Below are the code and all the weights of a small trained network. Each question names an input and a class and asks about switching units off, where a switched-off unit gives its printed mean instead of its output.

import numpy as np


def w(rows, s, z=0):
    codes = np.array(rows[::2]) - 128.0
    scale = np.full(codes.shape[1], s)
    scale[-1] = z or s
    return codes * scale


def f(y):
    return y / 2 * (1 + np.tanh(0.7978845608 * (y + 0.044715 * y**3)))


def log_softmax(a):
    a = a - a.max(-1, keepdims=True)
    return a - np.log(np.exp(a).sum(-1, keepdims=True))


def net(x, mask):
    res = np.array(x, float).reshape(1, 5) / 4 @ E
    y = f(res @ A[0][:, :-1].T + A[0][:, -1])
    res = res + np.where(mask, y, B[0][:, -1]) @ B[0][:, :-1]
    return log_softmax(res[-1] @ U[:, :-1].T + U[:, -1])


A, B = {}, {}
E = w([
[2,111,141,77,169,121,207,79,89,171],'x0',
[97,113,191,115,59,28,31,103,102,99],'x1',
[131,114,215,175,164,72,181,215,125,166],'x2',
[116,202,76,216,134,29,195,113,114,77],'x3',
[102,162,143,216,112,168,78,88,158,244],'x4',
],0.0096)
A[0] = w([
[112,147,151,127,22,66,107,98,87,143,88],'N1',
[101,151,20,61,97,140,106,73,163,109,101],'N2',
[64,167,171,110,65,67,58,101,137,110,56],'N3',
[85,110,130,110,94,69,61,137,75,129,35],'N4',
[151,58,201,130,191,111,134,216,137,159,92],'N5',
[145,56,146,64,175,167,73,134,150,183,62],'N6',
[129,185,116,168,100,56,156,94,118,89,95],'N7',
[146,67,195,54,81,217,92,141,168,163,134],'N8',
[221,121,106,142,160,118,103,146,163,128,90],'N9',
[158,123,177,150,158,101,145,163,58,154,30],'N10',
[175,84,176,150,141,77,152,163,143,152,36],'N11',
[64,107,160,128,111,91,86,97,65,127,75],'N12',
[110,103,152,102,152,69,58,108,75,62,75],'N13',
[133,109,109,73,149,109,154,134,84,76,50],'N14',
[149,95,142,34,124,142,147,202,103,44,61],'N15',
[111,159,102,83,91,162,94,71,146,97,41],'N16',
[122,133,90,115,130,188,97,40,73,101,50],'N17',
[143,109,112,91,155,125,132,180,125,40,37],'N18',
[5,88,71,131,170,130,141,61,72,172,97],'N19',
[113,188,170,205,132,143,89,89,195,234,60],'N20',
[121,145,84,137,191,193,158,153,156,124,73],'N21',
[195,129,82,174,75,176,58,132,157,48,91],'N22',
[200,118,135,141,89,69,85,120,153,129,55],'N23',
[159,91,65,95,175,125,173,148,154,126,43],'N24',
[254,158,145,145,95,134,102,165,136,91,38],'N25',
[145,167,70,82,78,158,122,48,104,82,114],'N26',
[174,98,94,61,145,75,174,143,94,58,63],'N27',
[122,167,81,185,114,48,138,93,114,136,49],'N28',
[114,138,191,153,156,76,175,188,120,157,81],'N29',
[186,143,104,146,95,134,104,166,132,111,23],'N30',
[134,164,53,114,176,179,176,146,151,170,90],'N31',
[166,136,99,126,174,167,170,134,130,156,61],'N32',
[121,192,59,124,131,141,178,167,171,146,33],'N33',
[145,252,50,184,185,111,185,99,105,101,60],'N34',
[29,109,170,30,154,128,223,63,14,132,35],'N35',
[111,177,77,161,117,139,72,63,143,233,2],'N36',
],0.0087,0.0027)
B[0] = w([
[133,66,170,143,83,194,166,147,86,87,188],'N1',
[202,110,197,180,196,75,149,99,206,116,195],'N2',
[171,81,186,137,68,205,165,157,101,94,199],'N3',
[168,81,154,115,72,188,192,177,121,83,175],'N4',
[183,130,158,146,160,52,174,44,207,87,203],'N5',
[182,118,84,63,121,65,115,58,46,214,200],'N6',
[165,88,42,48,156,92,132,62,55,206,194],'N7',
[141,133,54,90,128,69,161,51,29,181,230],'N8',
[108,193,194,78,46,127,125,178,95,177,184],'N9',
[195,128,145,157,179,90,142,116,177,96,156],'N10',
[182,137,189,138,172,90,139,113,184,85,164],'N11',
[147,129,142,145,42,187,163,178,135,107,180],'N12',
[123,90,181,162,76,179,121,159,96,141,181],'N13',
[67,130,104,227,146,120,18,155,138,163,168],'N14',
[49,96,68,185,163,87,71,156,119,203,202],'N15',
[162,128,154,149,151,100,160,80,177,95,168],'N16',
[176,115,142,150,160,57,156,122,172,103,176],'N17',
[35,107,73,205,135,117,24,173,139,162,174],'N18',
[104,248,174,88,86,143,126,162,183,179,223],'N19',
[6,90,56,213,190,88,2,188,146,147,228],'N20',
[183,78,156,165,37,204,175,160,88,92,191],'N21',
[117,200,192,96,90,130,122,134,173,132,221],'N22',
[102,150,174,104,67,158,171,155,100,120,175],'N23',
[114,102,131,146,73,142,118,174,119,113,167],'N24',
[107,221,146,61,81,130,139,179,123,172,211],'N25',
[181,119,184,197,205,45,168,89,223,87,192],'N26',
[62,102,88,210,157,107,69,137,126,162,195],'N27',
[151,114,58,38,95,111,87,45,68,182,189],'N28',
[197,140,156,144,149,70,160,80,196,75,186],'N29',
[95,174,161,75,101,111,148,151,145,170,169],'N30',
[117,66,201,151,54,214,196,146,108,89,205],'N31',
[139,78,154,138,3,193,173,145,112,66,178],'N32',
[158,94,110,108,68,171,155,145,90,136,173],'N33',
[142,106,85,84,95,93,128,67,73,169,227],'N34',
[73,231,147,81,72,125,149,159,144,149,249],'N35',
[88,96,61,195,166,76,58,211,160,133,206],'N36',
],0.0068,0.012)
U = w([
[112,254,146,92,107,133,138,161,144,142,107],'0',
[76,73,92,182,151,114,77,163,135,139,117],'1',
[162,39,147,135,93,191,167,150,103,110,129],'2',
[165,99,84,74,133,97,133,43,57,155,95],'3',
[188,126,154,152,172,88,158,86,202,102,127],'4',
[129,160,118,121,151,131,126,113,101,121,254],'5',
[139,125,111,109,168,162,129,136,138,89,103],'6',
],0.013,0.0094)

Each question gives the input, the list of numbers given to net, and the class t.
The units are the neurons (one row each of A and B). Each row of codes is followed by its name. A weight is (code - 128) times the scale printed after its matrix; where a second scale follows, it is the last column's (A, B and U).
mask holds one flag per neuron, in row order. A switched-off neuron (its flag False) gives its mean, the last column of its row in B, instead of its output. The means were averaged over made-up inputs and are rounded, as every weight is.
A unit's drop is (log p(t) with every unit on - log p(t) with that unit switched off) / (log p(t) with every unit on - log p(t) with every unit switched off).
The circuit of an input: a set's keep is (log p(t) with only the set's units on - log p(t) with every unit switched off) / (log p(t) with every unit on - log p(t) with every unit switched off). Starting from the 12 units with the biggest drops (on a tie, the unit counted first), units are removed one at a time, each time the one whose removal leaves the highest keep (on an exact tie, the one counted first), for as long as the keep stays at least 0.8.
circuit, biggest first: the units of the circuit, biggest drop first
unit that matters most: the unit with the biggest drop
k most important neurons: the k neurons with the biggest drops, biggest first
drop of u: that unit's drop, to one decimal
input [5,5,6,-8,2], class 3: 2 most important neurons : N8; N6
input [-8,-8,-8,-2,-6], class 0: unit that matters most : N22
input [-3,-4,6,3,-6], class 1: 2 most important neurons : N18; N27
input [-2,7,-2,5,-6], class 2: 3 most important neurons : N3; N20; N4
input [4,-7,-8,7,0], class 4: 3 most important neurons : N26; N2; N17
input [-2,-5,-8,-8,8], class 1: 2 most important neurons : N36; N20
input [4,-8,8,6,-4], class 2: 2 most important neurons : N31; N21
input [-8,-8,-1,-5,5], class 0: 2 most important neurons : N25; N22
input [-1,2,-6,2,-5], class 4: 2 most important neurons : N26; N2
input [-2,-7,-4,7,0], class 2: 2 most important neurons : N31; N21
input [5,8,-8,3,7], class 2: 2 most important neurons : N3; N1
input [2,1,-8,-6,5], class 4: 2 most important neurons : N2; N26
input [2,1,7,2,-6], class 4: 2 most important neurons : N29; N5
input [6,6,6,8,0], class 3: 2 most important neurons : N7; N28
input [-1,-1,0,7,-8], class 1: circuit, biggest first : N27
input [-3,2,-6,-6,-1], class 3: drop of N36 : 0.1
input [-6,8,4,4,-7], class 2: drop of N23 : 0.4
input [6,-5,-4,3,-3], class 0: drop of N35 : 2.9
